Look-ups in named tables: a row name and a column name give one cell, copied from the table.

Table Pud
|  | Livedum | Roz | Kigep |
|---|---|---|---|
| Lamobi | 314 | 1255 | 4880 |
| Zelomu | 3071 | 2038 | 3121 |
| Dodut | -4512 | 3861 | -857 |
| Tamuso | -6178 | 1095 | -1974 |
| Dul | -5227 | 2030 | 1817 |
| Fazo | -125 | 5022 | 980 |
| Nud | 3644 | 1920 | -3881 |
| Lateno | 3586 | -277 | 3593 |
| Gis | 2632 | 4334 | -1736 |
| Ronona | 2599 | 642 | 4302 |
| Sek | 2999 | -4412 | -3406 |
| Dur | -4324 | 3048 | 2410 |
| Sosav | -5048 | -3170 | -3816 |

Kigep of Zelomu: 3121
Livedum of Dur: -4324
Livedum of Nud: 3644
Roz of Gis: 4334
Kigep of Tamuso: -1974
Roz of Lamobi: 1255
Kigep of Gis: -1736
Livedum of Lateno: 3586
Livedum of Sosav: -5048
Livedum of Sek: 2999

Dag:
|  | Tulat | Voviz | Bezad | Gofiva | Tok | Vugum | Mefe | Kimero |
|---|---|---|---|---|---|---|---|---|
| Zumariv | 0.18 | 0.38 | 0.28 | 0.04 | 0.46 | 0.05 | 0.08 | -0.50 |
| Zuk | 0.27 | 0.38 | 0.38 | 0.16 | 0.65 | 0.01 | 0.21 | -0.60 |
| Nar | -0.20 | -0.38 | -0.22 | -0.08 | -0.11 | -0.27 | -0.19 | -0.09 |
| Zif | 0.13 | 0.09 | 0.20 | 0.18 | 0.20 | 0.08 | 0.20 | -0.32 |
| Nenaso | 0.14 | 0.21 | 0.27 | 0.20 | 0.51 | -0.13 | 0.19 | -0.58 |
| Daz | -0.02 | -0.04 | 0.00 | -0.02 | -0.05 | 0.13 | -0.15 | -0.20 |
| Ruk | 0.19 | 0.34 | 0.15 | 0.13 | 0.24 | -0.31 | 0.07 | -0.60 |

What is the Kimero of Nar in Dag?
-0.09
What is the Mefe of Nenaso in Dag?
0.19
What is the Mefe of Daz in Dag?
-0.15
What is the Bezad of Daz in Dag?
0.00
What is the Voviz of Zuk in Dag?
0.38
What is the Tulat of Zumariv in Dag?
0.18
What is the Mefe of Zumariv in Dag?
0.08
What is the Kimero of Zuk in Dag?
-0.60
What is the Bezad of Nar in Dag?
-0.22

Table Lazivud
	Finu	Lelogi	Fotoki	Bapilub	Luk	Zafu
Mepafef	55.2	52.3	46.3	47.5	41.2	55.3
Dore	31.6	29.9	25.2	25.9	18.4	43.3
Sakoni	56.5	54.1	50.6	59.7	62.6	31.8
Gero	90.8	82.6	80.5	68.0	79.8	59.2
Sut	41.7	37.0	32.0	45.2	32.0	31.0
Daduri	14.7	9.7	13.2	28.8	10.8	22.4
Tufer	35.2	37.5	39.8	41.5	55.7	32.1

Lelogi of Daduri: 9.7
Finu of Mepafef: 55.2
Zafu of Dore: 43.3
Lelogi of Dore: 29.9
Lelogi of Sakoni: 54.1
Bapilub of Tufer: 41.5
Bapilub of Sakoni: 59.7
Which row has the largest Bapilub? Gero

Kem
cols = Gazut, Vipo
Zus: [143, 135]
Lusob: [136, 145]
Buz: [143, 137]
Kovi: [24, 210]
Nani: [139, 139]
Vev: [148, 134]
Sop: [137, 157]
Sal: [143, 137]
Sular: [141, 138]
Ziko: [130, 140]

Gazut of Nani: 139
Vipo of Vev: 134
Vipo of Sular: 138
Gazut of Buz: 143
Gazut of Sal: 143
Gazut of Vev: 148
Vipo of Sop: 157
Vipo of Lusob: 145
Gazut of Sop: 137
Vipo of Kovi: 210
Gazut of Lusob: 136
Vipo of Sal: 137
Gazut of Kovi: 24
Row with the largest Vipo: Kovi

Table Fezufit
         Pinu  Pimil  Bizalol   Gugi    Pev
Foliv   53393  57744    50814  58217  37632
Lav     68354  38906    49074  49463  62706
Muz     59017  44049    46443  21612  63872
Gul     59079  51242    62275  52850  64515
Guvetu  61849  43306    50064  52265  71111
Guk     58334  52099    51159  57920  37138
Revobo  67207  50759    40594  62199  46547
Senoz   55933  46949    55451  43639  65175
Pitala  59173  37448    63196  57903  85180

What is the Bizalol of Lav in Fezufit?
49074
What is the Gugi of Senoz in Fezufit?
43639
What is the Gugi of Revobo in Fezufit?
62199
What is the Bizalol of Senoz in Fezufit?
55451
What is the Pimil of Muz in Fezufit?
44049
What is the Bizalol of Gul in Fezufit?
62275
What is the Pinu of Senoz in Fezufit?
55933
What is the Pinu of Revobo in Fezufit?
67207
What is the Pimil of Lav in Fezufit?
38906
What is the Pev of Guvetu in Fezufit?
71111
What is the Pev of Guk in Fezufit?
37138
What is the Gugi of Gul in Fezufit?
52850
What is the Pimil of Guk in Fezufit?
52099
What is the Bizalol of Pitala in Fezufit?
63196
What is the Pev of Foliv in Fezufit?
37632
What is the Pinu of Pitala in Fezufit?
59173
What is the Pinu of Foliv in Fezufit?
53393
What is the Pev of Pitala in Fezufit?
85180
What is the Bizalol of Revobo in Fezufit?
40594

Bokuvor:
|  | Sepasod | Dasere | Ruk | Tav |
|---|---|---|---|---|
| Kefumiv | 7132 | 3851 | 4048 | 3327 |
| Bamim | 3437 | 3834 | 3770 | 4538 |
| Neguna | 7462 | 3981 | 7707 | 3002 |
| Sotula | 7874 | 3291 | 7752 | 1896 |
| Rufafar | 4531 | 4080 | 2836 | 4307 |
| Rusiva | 6498 | 4991 | 5672 | 2768 |
| Voked | 3897 | 3985 | 1760 | 5075 |
| Nulupe | 7557 | 3511 | 6092 | 1755 |
| Zezog | 8738 | 3919 | 9251 | 1279 |
| Bim | 5011 | 5156 | 6535 | 4008 |
| Niz | 7248 | 3587 | 8710 | 2931 |
| Mot | 8634 | 3869 | 7378 | 1720 |
| Nese | 8235 | 3530 | 7369 | 1842 |

What is the Ruk of Voked in Bokuvor? 1760
What is the Dasere of Mot in Bokuvor? 3869
What is the Sepasod of Neguna in Bokuvor? 7462
What is the Dasere of Nulupe in Bokuvor? 3511
What is the Dasere of Voked in Bokuvor? 3985
What is the Sepasod of Sotula in Bokuvor? 7874
What is the Dasere of Bim in Bokuvor? 5156
What is the Dasere of Kefumiv in Bokuvor? 3851
What is the Ruk of Nulupe in Bokuvor? 6092
What is the Ruk of Rusiva in Bokuvor? 5672
What is the Sepasod of Nulupe in Bokuvor? 7557
What is the Sepasod of Rufafar in Bokuvor? 4531
What is the Tav of Sotula in Bokuvor? 1896
What is the Dasere of Niz in Bokuvor? 3587
Which row has the largest Tav? Voked

